Each row is followed by its group and then its class within the group.
[-15   1   1   8  -2   0  -6  -2   6   3 -12  16  -4   5  -1   2 -14   1] | z55 (32)
[-6 -6  2 -2  2  2  1 -2 -1 -1  7  9 -2  4 -2  3  5  0] | z55 (32)
[ -7 -10   5 -15   9  -2  -1  -2  10  -4   2  12  -4   2  -2  -1 -12  -2] | z55 (32)
[-10  -4   2   8   2   1   2  -2   1   6 -21  15  -7   4   1   0  -5   0] | z55 (32)
[-16   2   5 -21   1 -17  -5   0  22  -7 -22  13   3  -7   0   1 -36   3] | z390 (30)
[  6  10   4 -16  -4 -16  -3  -1  11  -3  -6   7   5   7   1   0 -39  -1] | z390 (30)
[-26 -27  10 -33  19 -13  -3   1  28  -1  -9  16   1  -3  -4   2 -18  -3] | z55 (34)
[ -3   9   0  -2  -5  -8  -1  -1   0  -4 -12   5  10  -2   1  -2 -11   3] | z390 (30)
[ -9  -9   2  -2   1   2  -7  -3   7   8 -11  11  -6   6  -4   0  -5  -1] | z55 (32)
[  0   6   4 -11  -3 -20  -3  -1   7  -2   4   1   2   1   2  -3 -30  -3] | z390 (30)
[ -5   2  -1 -16  -5 -22   1  -3   7  -5   1   4   4   2   2   0 -38   2] | z390 (30)
[ -8   2   0 -17  -4 -14  -1   0  16  -6 -15  10   4  -3  -5   0 -30   1] | z390 (30)
[-32 -19   8 -47  11 -15  -5   0  41  -4  -7  26   1 -13  -6   3 -24   0] | z55 (34)
[-14 -11  -7 -29   5 -12  -2  -3  24  -3  -3  16  -4 -11  -2   1 -25  -2] | z55 (32)
[-17 -16   6 -22   5  -8  -2  -3  19   1 -16  18  -1  -9  -3   3 -12  -1] | z55 (34)
[  2 -11   5  -5   7   7  -3  -3   6  -1  -7  14  -3   1  -1  -1   3  -4] | z55 (34)
[ -8 -14   7 -23  14  -2  -5  -6  24   2 -10  18  -1  -5  -7   2 -12  -3] | z55 (34)
[-12   8   6 -20  -1 -20   0   1  24  -6  -8   3   8  -5   3  -2 -36   3] | z390 (30)
[-16  -9   3 -10   2   2  -6  -3  12  -2   9   8  -2  12  -3  -1 -12  -2] | z55 (32)
[-23 -16   4 -25   8  -2  -4  -1  26   0 -11  23  -3  -8  -1   2  -6   1] | z55 (32)
[ -1  10   3  -8  -8 -18  -8  -1   6  -3  -2   8   2   0  -2  -2 -23   4] | z390 (29)
[-15   2   2  -9  -4 -11   1  -1   7  -3  14  -3   1   2   2   2 -34   3] | z390 (30)
[-8 -4  0  4  0  2 -6 -2  2  5  0 15 -4  3  2  1  6 -2] | z55 (34)
[ -3  11  -1   5  -8  -8  -3  -1   7  -1   7  -2   1   8   5  -5 -16   2] | z390 (29)
[-21 -23   9 -36   6 -18  -4  -2  33   1  -4  25  -4 -10  -6   3 -19  -4] | z55 (34)
[ -6  -8   3  -8   3  -2  -2  -3   9   0 -18  18  -6   8  -1   1 -15  -3] | z55 (32)
[ -2  -9   2  -4   3  -2  -1  -3   7  -1 -15  12  -3   1   3   1   6   3] | z55 (34)
[  4   4   3  15  -5  16   0  -1 -14   4   4   9  -7  10   1  -3  10  -1] | z55 (34)
[-17  -5   5 -31   0 -20  -5   0  16  -7  -3  12   5 -12  -4  -1 -36  -2] | z390 (29)
[-14  -9   1 -21   9   6  -5  -4  24  -1  -1  11  -8  -3  -3  -1  -8   2] | z55 (32)
[-13   0   4 -20  -3 -21   3   1  12  -8  -4  10   6  -9  -1  -2 -28   1] | z390 (29)
[-12 -15   4 -21   3  -2  -5  -3  19   1 -19  15   1  -4  -6   1  -8  -3] | z55 (32)
[-1 -3  0  4  4 11 -4 -1  6  6  5  0 -1  4  3 -1  3 -4] | z55 (34)
[ -7  -2   8 -13  -2 -21   0  -2   5 -10  -8   8   3   2   0  -3 -37   2] | z390 (29)
[ -6   4   5 -26   2  -9  -6  -4  26  -7  -7  11   3   1   1  -1 -35   2] | z390 (30)
[ -3  -1   0 -19  -4 -11  -4   2  11   1 -16   7   1  -7  -4   3 -25   1] | z390 (29)
[-23  -7   5 -26   8  -8  -3   0  24  -4 -13  22  -3 -10  -5   1 -23  -2] | z55 (32)
[-5 -2  0  3  2  4 -3 -1  1  1  7  1 -3 -1 -2  1  6  3] | z55 (32)
[-23   6   1 -20  -3 -13  -3   3  12 -11  -4  12   5  -2  -3   4 -42   1] | z390 (29)
[-15  -7   4   1   0   1 -19  -2   3   5   1  12  -9   6  -4  -1  -6  -4] | z55 (32)
[-14   4   3 -14   0 -10  -6  -1  17  -6 -15   8   2   1   0  -1 -29   0] | z390 (29)
[-10   2  -1  14   3   9   1  -1 -11   5  20   3  -5   9   2  -2   6   1] | z55 (32)
[ -6  11   0   2 -10  -7   0  -2  -5  -3   1   0   4   8   1  -2 -22   6] | z390 (29)
